(in the rows, 128 means zero)
Rows lie near named flat spaces through zero. A row that begins with a name and a colon came from that space; any other row is followed by the name of its block's space that it lies nearest.
dopibrabik: [ 57 189  76 148 108 124 210  97 165 128 129 119  81 133 127  82 142 136
 107  99 110]
dopibrabik: [139 112  70 133 112  89 148 113 121 122 126 113 127 116 133 114 172 134
 133  90  92]
dopibrabik: [184 105 168 153 173 165  44 183 138 117 132 129 163 106 128 142 119 113
 128 125 184]
sutegrorod: [112 119 102 143 136 183  82 143 145 131 101 114 124 110 105 111 100 157
 129  99 155]
lilissadi: [139 115 122 131 120  96 115 104 119 122 143 129 127 118 130 139 121 114
 117 149 106]
lilissadi: [130 139 146 150 109  83 169 116 107  85 133 103 175 154 180 129 135 113
 110 118 122]
sutegrorod: [135  48 111 142  48 103 167 104  87 116 159  35 129 119 179 157 151 109
 122 105  81]
lilissadi: [ 81 197 116 148 193 120  79 123 168  90  97 162 193  87  87 122 111 174
 143 121 148]
lilissadi: [ 99 124 184  78 129 173 112 125 120 168 126 154 104 139  95 162  76 140
 148 194 135]
subozdogo: [ 59 132 123 122 125 183 119 125 150 141 116 103 123  96  93 142 105 169
 151 123 133]
lilissadi: [129  92 126 109  87 165 206 165 117 160 134  77 100 144 152 129 192 129
 157  76 123]
sutegrorod: [ 98 126  98 137  90 136 151  97 127 134 128 109  87 140 133 108 101 127
 102 127 112]
lilissadi: [127 134 119 172 168 164  96 162 196 141 181 108  94  42  97 138 174 101
 130 110 149]
segavguged: [168 117 120 155 142 120  96 150 120  98 112 119 171 131 149 115 135 128
 120  94 150]
dopibrabik: [146  86  73 126  92 102 140 111 105 129 123 101 118 125 138 119 155 133
 130  96  91]
subozdogo: [105 206  94 192 114  38 212  65 170  98 196 135  70 125 163  88 149  53
  48 146  90]
segavguged: [ 91 131  65  99 169 176 100 149 180 179 117 144  91  48  36 131 185 183
 195  93 114]
sutegrorod: [103 185 159 131 157 146 136 129 161 138 139 167  99 136 112 117 103 113
 110 164 152]
subozdogo: [160  95 209 118 112 120 112 133  83 112 138 118 170 163 169 169  88 103
 119 175 142]
lilissadi: [110  99 171  77 105 147 131 112 107 168 143 133  98 133 109 173 100 128
 148 190 107]
segavguged: [ 81 189 121 133 138  91 152  84 148 115 135 159 121 127 116 118 108 127
 109 160 109]
sutegrorod: [102 120  99 139 116 111 107  96 127 112 126 110 140 102 118 135 110 144
 125 129 105]
dopibrabik: [ 69 216  87 159 150 157 174 138 174 110  85 142 124 151 123  57 126 162
 111  69 163]
segavguged: [ 74 140 121 146 141 124 115 110 163 117 156 101 143  54  99 162 141 140
 146 133 109]
subozdogo: [212 168  96  99 163  42 150 123 112 138 114 233 104 187 131  76 171  99
 112 139 109]
dopibrabik: [130 135 144 113 147  93 115 118 120 116 129 147 166 116 119 153 135 135
 147 150 114]
sutegrorod: [ 56 152  77 151 141 123 117  89 187 135 166 112  93  33  72 143 146 139
 137 133  90]
subozdogo: [110 119 142 187  97 101 154 105 143  94 193  59 128  88 170 153 137  78
  91 133 113]
dopibrabik: [ 83 110 128 142  98 122 119  86 129 118 155  88 123  92 125 160  96 125
 117 157 100]
sutegrorod: [118 170  79  99 111 112 168  91 115 148  83 190  72 204 120  61  91 143
  99 135 113]
segavguged: [168  58 150  91  97 181 126 163  95 173 125 108  95 153 135 143 132 124
 148 125 138]
subozdogo: [100 137 121 154 152 142 146 166 162 106 136  78 181  68 126 146 201 152
 171  63 138]
subozdogo: [116 147  61 118 128 134 126 104 146 158 109 166  61 134  90  81 116 142
 114 123 112]
lilissadi: [100 122 163 149 132  93 125 104 153 115 204  92 140  47 122 196 153  93
 135 172  96]
segavguged: [147  93  40 189 117 172  85 143 162 131 131  81  74  85 121  80 138 121
  95  57 143]
subozdogo: [189  78 111 127 115 122  96 135 102 136 127 126 114 140 140 121 129 111
 117 121 125]
dopibrabik: [114 148  91 154 155 107  94 125 138  83  94 123 196 102 120 116 133 167
 138  86 133]
sutegrorod: [141 145 156 135 197 201  73 200 174 145 122 146 139  90  89 131 148 141
 159 107 192]
dopibrabik: [ 43 131  96 109  43 157 211  71 112 154 112  94  55 177 137 101  73 148
 103 135  94]
segavguged: [ 85 157 123 138 129 112 147 101 150 122 148 125 120 104 117 135 127 126
 123 144 110]
segavguged: [150 109 123 141 132 135 107 146 125 118 123 113 146 121 136 127 137 129
 130 106 140]
sutegrorod: [102 102  90 138  70 107 155  79 108 121 134  87 106 133 147 123 107 127
 104 125  88]
segavguged: [118 131  96 167 139 127 108 129 155 107 138 101 140  83 123 123 146 130
 123  96 130]
subozdogo: [213  56 127  98 111  89  76 112  80 151 145 154 100 140 130 148 117  92
 118 175  97]
lilissadi: [146 105  82 108 116 150 137 143 119 156 100 131  97 144 117  99 151 149
 143  88 124]
[176  82 120 123 128 160 100 169 113 140 110 115 131 134 133 122 146 134
 143  93 149] : segavguged
[158  54 149 135  99 168 112 162 110 137 147  64 131 111 150 160 143 115
 141 107 139] : segavguged
[137 131 143 131 158 155 102 159 144 132 126 134 141 111 114 134 138 134
 143 119 154] : sutegrorod
[137  95 124 124 137 153  69 137 126 134 119 121 138 100 105 145 112 145
 144 129 134] : segavguged
[148 107 104  72 132 144  84 118 107 173  90 187  88 153  82 115  94 155
 143 157 117] : subozdogo
[130 141 137 151 146 114 100 119 144 112 147 135 135 105 124 135 115 111
 111 148 133] : lilissadi
[150 100 104 156 140 148 103 146 171 155 185 105  70  56 104 140 175  91
 126 119 124] : lilissadi
[174 123 130 165 127 108 138 154 115  90 123 106 169 152 180 108 151 108
 107  84 151] : segavguged
[119 121  93 113 107 107 170 124 107 119  99 111 155 143 140 117 164 160
 152  83 105] : lilissadi
[158  92  90 164 135 150  30 127 129 111 109 118 133 106 117 110  79 134
 100 113 149] : segavguged
[190  79 108 104 115 140 122 166  84 135  80 125 150 175 149 106 150 149
 148  77 141] : sutegrorod
[134  96  88 117  72  81 157  83  80 116 111 110 129 165 157 116 115 134
 112 121  83] : sutegrorod
[112 104 151 118 111 148 107 117 117 135 133 112 125 122 123 154  91 131
 129 157 126] : subozdogo
[125 159 153 112 135 125 142 124 118 127 109 163 133 172 134 115  99 130
 119 151 141] : subozdogo
[123  96 142 126 100 149 135 126 121 143 148  97 103 123 135 147 119 115
 125 140 122] : segavguged
[142 137  63 177 139  52 119 104 141  77 139 110 170  83 141 114 175 123
 116  84  97] : lilissadi
[124 106 118 186 101 126  89  99 131  95 152  82 124 108 153 127  75 100
  73 137 131] : segavguged
[161 105 153  77 136 109  98 120  96 151 121 175 129 145 109 153 112 129
 148 180 112] : subozdogo
[ 91 127 116 125 119 131 100 106 108 100  82 116 181 135 123 129  80 177
 136 120 127] : dopibrabik
[166 108 159 124 125  94 123 127 105 119 148 131 146 136 150 151 134 100
 124 153 120] : subozdogo
[143 131  82 176 145 128 126 157 157 103 130  94 149  90 138 104 186 129
 129  53 141] : segavguged
[153  87 101 127 124 164  98 159 116 132  97 106 141 126 126 117 138 154
 146  79 144] : sutegrorod

Rows lie near named flat spaces through zero. A row that begins with a name and a colon came from that space; any other row is followed by the name of its block's space that it lies nearest.
gobig-fubub: [150 112 148 109 152 114 122 103  97 108 142 147 146 135  94 123 162 131
 142 108  96]
fivup-mab: [ 89 109 103 163 111 126  82 112 131 122 134 118 118 129 117  77 182  74
  98 122 117]
tur-temo: [121 144 140 112 119 127 135 148 144 128 173 176 145 141 112  96 137 108
 154 141 168]
fivup-mab: [108 106 132 140 136 136 111 105 135 158 156 122 135 125 104 113 125 148
 137 114 126]
dube-taput: [168 135 152  90 134 124 199 173 128  80  93 156 117 102 118 163  99 183
 135 155  92]
zolis-bisu: [ 96 125  76 181 123 143 139 129 143  99 129 109 104  89  78  75 169  43
 103 116  55]
zolis-bisu: [122 137 132 124 154 139 123 118 133 151 142 132 139 153 126 138 111 144
 152 115 141]
zolis-bisu: [142 150 137 103  69 133 100 149 130  84 136 126 137  82 116 132 138  69
 109 121 138]
gobig-fubub: [131 120 140 126 118 168  75  78 119 142 184 144  95 151  84 166 112  95
 188  84 158]
gobig-fubub: [197 147  68 151 134 102 153 142 107 122 140 128  86  88  55 129 164  46
  83 115  14]
fivup-mab: [ 88 109 101 145 151 161 107 154 162  86 107 168  60 148  59 111 163 125
 113 131  49]
dube-taput: [127 131 134 122 148 127 131 113 109 104  79  77 163 111 157 145 125 143
 112 107 100]
fivup-mab: [131 145 112 151 168 143 186 120 152 208 189 123 145 121  97 128  65 150
 177 115 132]
gobig-fubub: [132  77 173 100 152  93  67  83 100 160 187 168 171 163  88  91 181 180
 138 111 138]
fivup-mab: [148 121 111 136 140 103 204 168 128  88 113 172 102 113  98  92 161 124
 115 168  66]
fivup-mab: [177 166 104 122 160 107 166 145 101 118 101 170  88 200 165 160 139  96
 145 152 137]
dube-taput: [ 92 149 117 148 159 181 168 113 135  83  80  86 125 126 147 156  92 107
 170 100 110]
tur-temo: [126 119 142 130 116 121 152 122 123 131 141 138 137 127 146 114 123 133
 149 143 164]
zolis-bisu: [ 68 130 119 142 148 152  77 120 160 160 137 110 150 154 130 105 126 138
 125 109 146]
dube-taput: [129 125 129 129 118 130 137 135 137 135 146 146 116 126 116 123 121 129
 137 138 139]
gobig-fubub: [140 126 133 118 120 102 119 135 115 121 120 136 139 133 143 115 154 126
 105 141 132]
tur-temo: [107 129 139 121 158 177 144 129 151 113 112 123 112 127 102 168  79 172
 165 108 103]
zolis-bisu: [183 132 154  94 138  94 172 132  92 103 114 133 161 109 136 144 131 151
 129 134 109]
zolis-bisu: [ 98 126  96 147  64 147 102 204 203 157 123 138  57  93 112 125  94 152
  62 177 129]
dube-taput: [105 148 110 109 114 150 125 234 211 116 130 190  83 111  61 112 116 164
  83 170  84]
zolis-bisu: [ 56  96  71 202 138 140 129 148 178 176 106 136  51 171 144  82 134 152
  97 176 126]
fivup-mab: [174 150 137 107 123 106 123 110  84 116 106 115 140 149 181 167 131 101
 132 121 159]
zolis-bisu: [129  88 151 127 146 112 121  86  98 124 111  84 168  97 124 123 142 172
 113 104  87]
dube-taput: [162 117 162 113 128 140 210 114 102  89 114 139 113 110 136 173  84 158
 191 136 135]
tur-temo: [ 51  60 128 182 102 174 124  97 154 118 141 148  56 135 104  93 131 136
 168 144 148]
dube-taput: [168 106 152 131  96  90 179 102  98 167 174 122 159  89 148 114 111 140
 150 146 175]
gobig-fubub: [143 129 103 163 116 140 133 110 149 240 228 161  78 156  99 137  76 116
 179 134 192]
tur-temo: [108 115  99 166 101 145 101 121 153 175 156 108  91 109 107 123 110 113
 112 124 129]
fivup-mab: [213  87 140 134 175  56 204  69  44 150 162 153 145 137 109 112 172 141
 159 130  86]
zolis-bisu: [103 143  94 155 176 133 159 144 152 157 130 149 114 174 129 104 127 130
 140 142 121]
gobig-fubub: [171 134  84 149  81 115  64 120 121 171 190 138  72 116  72 132 155  40
  92 113 112]
tur-temo: [ 92  90 134 150 124 160 120 106 140 124 126 130  89 131 111 131 116 153
 152 126 127]
dube-taput: [131 123 133 123 105 122 137 154 148 142 148 146 122 107 113 117 116 149
 117 150 136]
dube-taput: [100 118 106 142 168 150  50  93 123 118 140 141 105 178  72 116 184  84
 129  82  78]
gobig-fubub: [108 146 125 139  83 142 124 144 155 170 136 132 102 156 198 144  78 127
 146 163 240]
gobig-fubub: [131 130 118 142 193 147 208 125 134 130 123 127 128 122  91 138  95 164
 168 117  66]
tur-temo: [128  70 169 121 140 110 120  78  86 111 122 143 133 152 137 120 160 175
 153 128 137]
zolis-bisu: [142 196 133  89 104 162  99 154 150 114 177 151 145 124  98 154 103  54
 160  98 167]
fivup-mab: [118 139 101 154 131 130 131 122 133 144 143 118 126 129 124 108 136  85
 126 122 125]
tur-temo: [128 105  86 184  55  84 104 118 113 162 127  95  96 106 180  84 169  61
  60 163 161]
dube-taput: [178  91 162 123 130 105 188  82  81 128 168 136 146  90  96 129 124 147
 174 120 113]
tur-temo: [115 141 122 119 137 152 117 149 142  90  97 135 107 137 117 144 130 122
 123 123 101]
gobig-fubub: [ 96 133 118 129 102 150  81 142 143  78  79  81 130  87 127 130 143 102
  75 109  87]
fivup-mab: [132 157 107 144 151 143 145 119 138 177 157 116 132 143 129 143  90 111
 157 112 146]
tur-temo: [ 76  71  81 224 141 137 170  80 130 153 123  80  92  99 114  73 142 113
 125 128  75]
[156 144 139 118 137 102 167 124 118 168 168 126 181 115 137 116 110 135
 146 129 155] : tur-temo
[143 112 141  94 175 130 112 154 121  88  78 220  45 235 124 172 153 193
 143 161 110] : fivup-mab
[116 139 130 143  97 113 193 151 148 152 150 119 165  88 165  85 101 126
 135 164 183] : gobig-fubub
[102 121 102 162 121 145 107 122 165 197 208 139 116 117  66  92 117 108
 137 117 132] : tur-temo
[161 160 129 120 112 122 150 119 108 128 128  84 165  91 155 153 102  92
 131 109 142] : fivup-mab
[127 105 127 131 173  97 130 134 137 198 143 158 130 177 131 108 130 212
 118 155 132] : gobig-fubub
[168 159 131 105 113 127 156 159 130 125 141 169 102 141 131 160 103 115
 150 149 158] : zolis-bisu
[194 135 152  87 181  81 175 119  64  73  54  88 192 104 152 160 150 168
  99 110  44] : dube-taput
[148 120 134 107 112 118  60 124 109 115  98 121 107 143 139 163 149 135
  87 121 118] : tur-temo
[189  81 152 119 130  83  96  63  50 146  58  46 135 117 196 202 121 202
  81 110 105] : tur-temo
[164 138  96 136 142 102 146 148 119 133 114 136 103 131 117 130 147 114
  93 141  79] : gobig-fubub
[ 77 115 112 160 119 166  74 100 150 150 149 113 102 143 114 121 124 102
 140 105 147] : zolis-bisu
[184 138 148  83  91  92  61 132  95 133 105 116 133 136 174 179 135 139
  79 130 159] : tur-temo
[129 154 105 134  75 138 123 159 141  86 135 142  99 100 112 113 149  38
 112 137 129] : zolis-bisu
[139 127 107 158 123 140 140 111 145 207 209 146  97 132  87 129  90 113
 168 123 155] : gobig-fubub
[136 129 131 117 129 105 120 143 122 136 105 145 120 167 173 133 138 153
 112 157 159] : gobig-fubub
[146 144 145 102 114 116 121 138 105 100  84 152 109 186 206 163 131 128
 137 157 195] : gobig-fubub
[155 108 127 137 130 123 154 103 101 104 129 105 130  78  88 131 138 113
 126 106  63] : zolis-bisu
[123 157 141  90 112 162  93 167 157  96 117 157 104 144 119 168 105 131
 134 128 146] : tur-temo
[109 189  88 155 138 151 235 185 175 126 129 131 132 106 140 105  82  83
 154 155 135] : dube-taput
[141 142 132 111  90 126 121 158 138 112 127 137 120 106 129 136 123 114
 109 142 140] : zolis-bisu
[105  97 150 135 109 111 130 118 138 168 164 121 168 102 133  84 123 170
 126 142 164] : fivup-mab
[118  78 144 135  94 122  80 100 106 111 106 131  87 144 150 134 156 142
 115 140 149] : tur-temo
[101 147 103 124 111 123  45 171 164 153 123 147 108 170 140 112 155 117
  69 146 151] : dube-taput
[151 143 121 128 153 139 124 101 110 142 136 113 125 142 120 166 110 112
 152  96 117] : fivup-mab

Rows lie near named flat spaces through zero. A row that begins with a name and a colon came from that space; any other row is followed by the name of its block's space that it lies nearest.
moru-zar: [147  84 114 116  98 130 172 179 107 151 146 117 151 118 180 209 106 100
 134 130 148]
gir-voko: [ 99 147 116 127 161 117 138 139 124 121 141 150 112 116 130 121  96 144
 146 109 104]
moru-zar: [123 129 157 120  72 113 121  86 148 130 109 135 143 133  92 110 118 115
 110 162 139]
nep-nomo: [107 137 151 124 102 107  40  98 166 154  90 141 181 139 123  78  92 132
 133 185 119]
gir-voko: [184 131 144 142 126 139  84 113 150 149 124 111 171 169 130 143 180 117
 122 155 161]
nep-nomo: [132  94  85 136 213 151  26 210  88 141 115  91 131 105 196  99 180 138
 135 104  98]
nep-nomo: [130 137 154 109 105 147 170  71 162 110  68 133 137 163 154  94  53 149
 137 159 139]
moru-zar: [ 52 110  55 152 114 162 156 179 121 135 166 100  83  79 161 140  73 170
 165  89  87]
moru-zar: [ 79 111  87 134 151 108  66 200 110 162 158 132 143  84 161 140 101 132
 154 119  88]
nep-nomo: [138 124 115 128 147 153 180 134 112 105 130 115  93 129 141 135 137 138
 128  98 131]
moru-zar: [169 108 117 129 166  91  74 213 105 184 179 142 197 127 174 223 156  86
 145 134 140]
duret-menek: [ 84 143 140 114 103 120 162  90 142 107 103 149 106 118 110  87  63 145
 130 135 111]
gir-voko: [182  87 147 115 111 140  97 136 111 134  93  97 155 140 147 132 187  94
  94 151 159]
nep-nomo: [129 137 128 147  94  96 138 137 122 146 200 141 125 110  61 186 181  98
 115 116 140]
duret-menek: [129 124 115 131 122 130 149 146 132 143 147 129 141 130 151 168 103 128
 145 127 133]
moru-zar: [215 125 138 128 171 133 163 153 113 136 153 127 155 169 160 210 181  99
 129 116 173]
nep-nomo: [168 111  92 149 156 212 202 134 113  93 125  66  70 148 168 137 177 159
 128  77 147]
moru-zar: [109 134 135 128 112 116 100 114 138 132 122 135 133 121 107 104 121 129
 124 142 119]
gir-voko: [124 119 105 120 157 129 164 174 115 138 144 137 136 123 187 175  77 133
 159 112 121]
nep-nomo: [163 108 108 127 152 156 204 163  97 114 148 109 102 131 165 184 148 122
 130  89 146]
gir-voko: [ 44 146 117 122 154 116  75 116 126 105  95 143  88  87 106  20  85 166
 132 119  66]
duret-menek: [157  79  63 173  75 203 134 182 148 180 169  49 160 144 207 220 141 142
 161 131 159]
duret-menek: [175 128 178 105 126  99  97 103 130 132  95 147 171 155 116 122 154  92
 102 165 155]
moru-zar: [146 120 142 123  71 157 214  84 140 105 112 111 107 147 118 141 117 128
 114 132 158]
gir-voko: [125 175 121 138 189 105 163 137 131 126 179 170 118 137 117 164 111 141
 158  96 117]
duret-menek: [114 118  93 149 103 149 145 152 138 149 161 108 130 122 150 169 109 141
 151 121 128]
gir-voko: [ 91 204 102 152 250 110  67 141 163 143 157 178 143 148 155 101  68 189
 199 109  78]
duret-menek: [213 110 176  87 150 118 149 126 123 132  77 144 191 180 193 167 113  89
 121 166 174]
duret-menek: [179 125 165 116 148 110  79 118 118 128 104 132 156 148 113 115 192  96
  98 148 149]
gir-voko: [239 139 134 136 206 124 142 174 125 162 175 141 194 193 188 250 176  98
 154 122 180]
nep-nomo: [110 149 159 131  68  92  85  82 170 154 128 153 171 137  78 117 105 117
 125 179 134]
duret-menek: [131 133 130 137 134 115  95 133 123 135 145 130 131 122 102 127 167 118
 119 126 127]
[109 119 155 111  56 105 225  90  90  78 145 137  50  83  22 124 173  92
  66  99 137] : gir-voko
[ 80 141 113 152  61 149 124  87 177 140 129 114 127 129 108 103  79 163
 146 150 118] : gir-voko
[ 98 109 132  97 148 122 115 139 102 105  77 133 109 101 152  70  94 131
 117 126 100] : moru-zar
[ 70 175 102 147 183 125  78 127 163 139 134 153 131 130 146  83  58 184
 180 124  80] : gir-voko
[174 115 141  91 227 142 158 150  78  81  72 130 101 140 186  98 145 124
 114  96 128] : moru-zar
[ 79 152 136 135 104 126  98  78 153 113 107 133 104 117  77  51 112 154
 121 139 103] : moru-zar
[ 60 169 160 102 128  92 143  67 142  89  87 180  94 111  78  38  50 151
 125 136  89] : nep-nomo
[154 126 130 120 178 124 119 151 109 125 124 133 133 135 152 135 147 121
 128 116 129] : moru-zar
[162  85 136 126  38 151 175 118 128 137 125  91 140 134 128 177 150  97
 103 149 172] : gir-voko
[ 95  62 130 108  42 156  82 116 117 120  48  74 120  92 139  49 123 122
  87 165 120] : gir-voko
[121 119 129 113 154 112  94 153 117 137 111 139 148 119 158 118 106 123
 134 137 114] : nep-nomo
[142 111 137 104 186 113  93 159  87 114  99 134 124 114 149  99 157 111
 110 117 116] : gir-voko
[107  93 133  88 134 128 144 144  94 103  70 127 110 100 168  87  84 123
 114 128 110] : moru-zar
[ 88 156 140 121 120  83 139 116 134 128 151 173 124 110  86 127  89 124
 134 129 109] : duret-menek
[116 163 142 140  81 141 232  56 148  88 148 135  69 137  52 125 128 143
 115 107 142] : nep-nomo
[149 125 128 126 152 128 119 143 124 135 128 129 144 139 150 144 136 123
 133 128 134] : gir-voko

Each name stands for a flat space through zero: a line, a plane or more. A row that begins with a name and a colon came from that space; any other row is followed by the name of the space it lies nearest, among the names in its block.
zises-lib: [161 113 115 139 128 134 106 130 128 125 106 134 104 128 137 132 135 121
 137 124 120]
bava-vos: [128 142  75  80 142 150  98 169  84 186 136  93 134 171  84 119 204 101
 128 131 165]
fem-guzan: [127 140 138 117 126 103 131 103 102  79 102 134 111 126 109 130 116 141
 124 110 120]
bekov-zet: [116 132 157 107 111 103 147 117 116  87 125 123 105 132 106 114 116 135
 113 140 148]
fem-guzan: [ 47 129  99  84 125 163 124 173 195 186 172 154 192 101 128  67 186 146
  33 132  75]
bekov-zet: [ 85 143 120 129 113 130 141 112 146 161 132 131 188 143 147 115 151 137
 136 114 116]
zises-lib: [ 73 164 149 123 158 140 130  56 124 111 135 161 172 144 124 151  89  97
 189 163 148]
zises-lib: [ 45 130 151 113  90 129 155  99 140 102 135 148 148  82  94 124 155 192
  58  91  32]
bava-vos: [132  97 115  83 103 100 113 152 151  90 134 146 111 123 116  78  96 110
  84 145 161]
fem-guzan: [ 84  99  92 108  96 186  80 102 144 150 113 172 149 101  99 130 214 142
  93 105  14]
bekov-zet: [207 109  85 149 124 100 112 181 124 142  98 102 107 135 161 114 132 135
 121  82 140]
fem-guzan: [113 140 118 143 134 132 125 113 125 140 113 122 122 148 130 143 133 129
 155 127 144]
bava-vos: [113 133 113 144 147 127 126 151 164 134 121 137 114 109 147 116 120 153
  92 115 113]
bava-vos: [141 115 126  84 140 164 110 164 103 147 172 123 129 108  82 127 165 108
  92 151 107]
bekov-zet: [138 123 176 131  89 114 156  69  97  95 136 137 183 120 129 148 109 125
 168 115  94]
zises-lib: [146 113 168 148 145 152 155 149  85 140 199  86  96  97  84 203  90 128
 143 153 141]
zises-lib: [103 137 144 144 123 102 149 101 141  98 120 136 130 125 140 133  82 144
 137 121 138]
bekov-zet: [115 137 124 125 162 140 118 133 158 120 138 166 157  85 144 116 112 138
  89 118  72]
bekov-zet: [151  97  58 105 107 107 106 191 167 163 144 136 195 116 162  72 125 125
  78  79 116]
bekov-zet: [144 130 115 132 176 136 107 154 154 114 130 158 120  84 144 120 102 135
  85 120  89]
bava-vos: [114 161 140 139 180  96 159 182 162 112 140 117  94 101 148 101  79 166
  62 126 153]
zises-lib: [115 147 123 105 171 131 120 135 119 120 153 137 136 120 109 132  96 110
 123 146 150]
bekov-zet: [ 89 156 125 165 177 171 113  79 124 139 119 152 133 112 124 190 124 138
 166 123  81]
fem-guzan: [105 187 153 157 145 121 156  75  94 127  88 117 152 149 140 152 160 160
 168  95 100]
fem-guzan: [114  96 116 161  91 157 118 107 134 159 126 122 117 132 123 169 148 134
 160 122 108]
zises-lib: [203  89 106 106 121 144  90 174 107 134 126 120  90 121 111 117 165 104
 106 132 118]
fem-guzan: [ 92 142 121 147 131 157 129 109 137 174 131 124 151 148 135 148 157 127
 161 136 127]
fem-guzan: [ 48  88 155 130  63 134 168 123 163 145 192 113 132 116  99 144  99 145
 113 157 149]
fem-guzan: [106 160 131 106 143 117 133 110 112 112 119 139 159 127 119 115 137 136
 117 111 108]
bava-vos: [123 127 147 128 162 165 123 154 130 122 146 134  76  77  98 145 149 154
  69 140  71]
fem-guzan: [103  84 120 109 101 169 122 180 191 177 183 143 151  90 132  93 164 132
  54 150  83]
zises-lib: [ 72 160 128 133 130 158 147 125 133 195 141 107 166 155 130 130 193 140
 139 135 126]
bava-vos: [109 135 193 153 119 145 163  90 132 114 139 135 128 106 133 151 131 149
 134 145  85]
bekov-zet: [138 113 146 130 128 138 131 130 124 137 156 109  95 157 117 147  97  84
 176 193 213]
bava-vos: [140 140 128 162 126 108 140 117 136 132  99 118 127 151 165 129 118 136
 161 114 150]
zises-lib: [174 108 135 142 149 124 109 117 113  84 129 143  92 106 122 162  61 107
 153 138 137]
zises-lib: [172  90 138 130  97 133 129 152 114 125 141 115 111  99 115 137 144 140
 102 112  88]
bava-vos: [131 123  77 221 144 130  99  88 173 133  63 164 130 108 196 176  90 166
 170  55  64]
bava-vos: [220 124 123 122 158 158 117 190  84 186 159  87 137 135 131 135 176  92
 141 140 139]
bekov-zet: [119 147 167 130 159 140 146 138 165 129 146 144 131 115 156 102 122 124
 106 171 129]
zises-lib: [ 71 146 168 105 128 160 163 129  87 164 188  79 110 154  60 164 157 118
 146 188 184]
fem-guzan: [112 170 139 111 144  94 143 109 106  84  95 134 133 125 120 108 132 158
 102  95 105]
bekov-zet: [ 92 134  98 140 165 176  99 110 148 160 145 165 175  99 132 160 128 125
 135 118  67]
bava-vos: [165 117  49 124 103  77  90 135 126 130  64 116 120 199 156  96 116  98
 177  97 217]
[ 86  94 129 129  90 124 155 158 166 158 188 108 138 123 123 126  91 132
 111 149 171] : fem-guzan
[127 116 151 111  94  83 143 102 132  67 119 144 132 126 130 104  80 126
 124 127 144] : zises-lib
[174 128 194 130 118  78 164 132 118  54 110 109  48 135 132 106  82 130
 121 164 189] : bava-vos
[159  91 134  95 125 163 108 149 117 133 182 146 155  86 101 133 132  99
 103 146  83] : bava-vos
[166 123 124 115 144 137 120 138 111 147 163 129 179 129 136 132 110  86
 157 140 143] : fem-guzan
[109 167 190 141 162 142 147  91 108  84 101 132  59 117 105 150 147 155
 121 156 102] : bekov-zet
[ 97 168  79 143 175 146 122 152 126 195 132 110 165 139 137 144 158 145
 132  94 122] : bava-vos
[103 119 102 122  84 124 145 157 164 212 157  94 187 194 163  89 153  97
 162 155 218] : bekov-zet
[171 148 166 120 174 168 119 123 119 139 140 145 144 128 146 123 154  84
 152 181 118] : fem-guzan
[174 104 103 120 127 125 125 172 155 171 180 136 226 115 178  99  97  92
 130 118 132] : bava-vos
[181 165 183 162 158 104 163 113  96  99 103 105 100 142 156 142 109 132
 168 136 154] : fem-guzan
[126 132 112 107 122 115 117 139 115 120 103 113  84 158 107 109 151 125
 121 136 169] : bava-vos
[157 135 147 125 141 122 140 134  99 124 145 112 134 129 123 139 114 115
 144 135 146] : bava-vos
[ 84 136 138 115  86  97 156 129 137 124 109 100  95 169 116  95 151 147
 115 140 184] : zises-lib
[156 176 203  97 152 114 159  81  68  64 124 148 180 100 118 118 141 134
 119 116  55] : fem-guzan
[120 108 162  95  99 130 151 132 106 107 179 129 159  82  87 131 126 142
  81 120  74] : zises-lib
[ 71 170 142 160 127 152 144  63 103 150  93 118 137 155 119 173 185 159
 176 110  94] : bekov-zet
[156 178 164 107 181 146 127  80  72 119 136 144 194 143 129 143 134  79
 192 153 122] : fem-guzan
[189 108 125  99 153 193  89 143  83 168 173 133 162 117 101 155 172  66
 155 161  98] : zises-lib
[143 121 159 119 123 157 136 140 144 151 154 135 153 118 144 107 165 113
 115 160 102] : bekov-zet
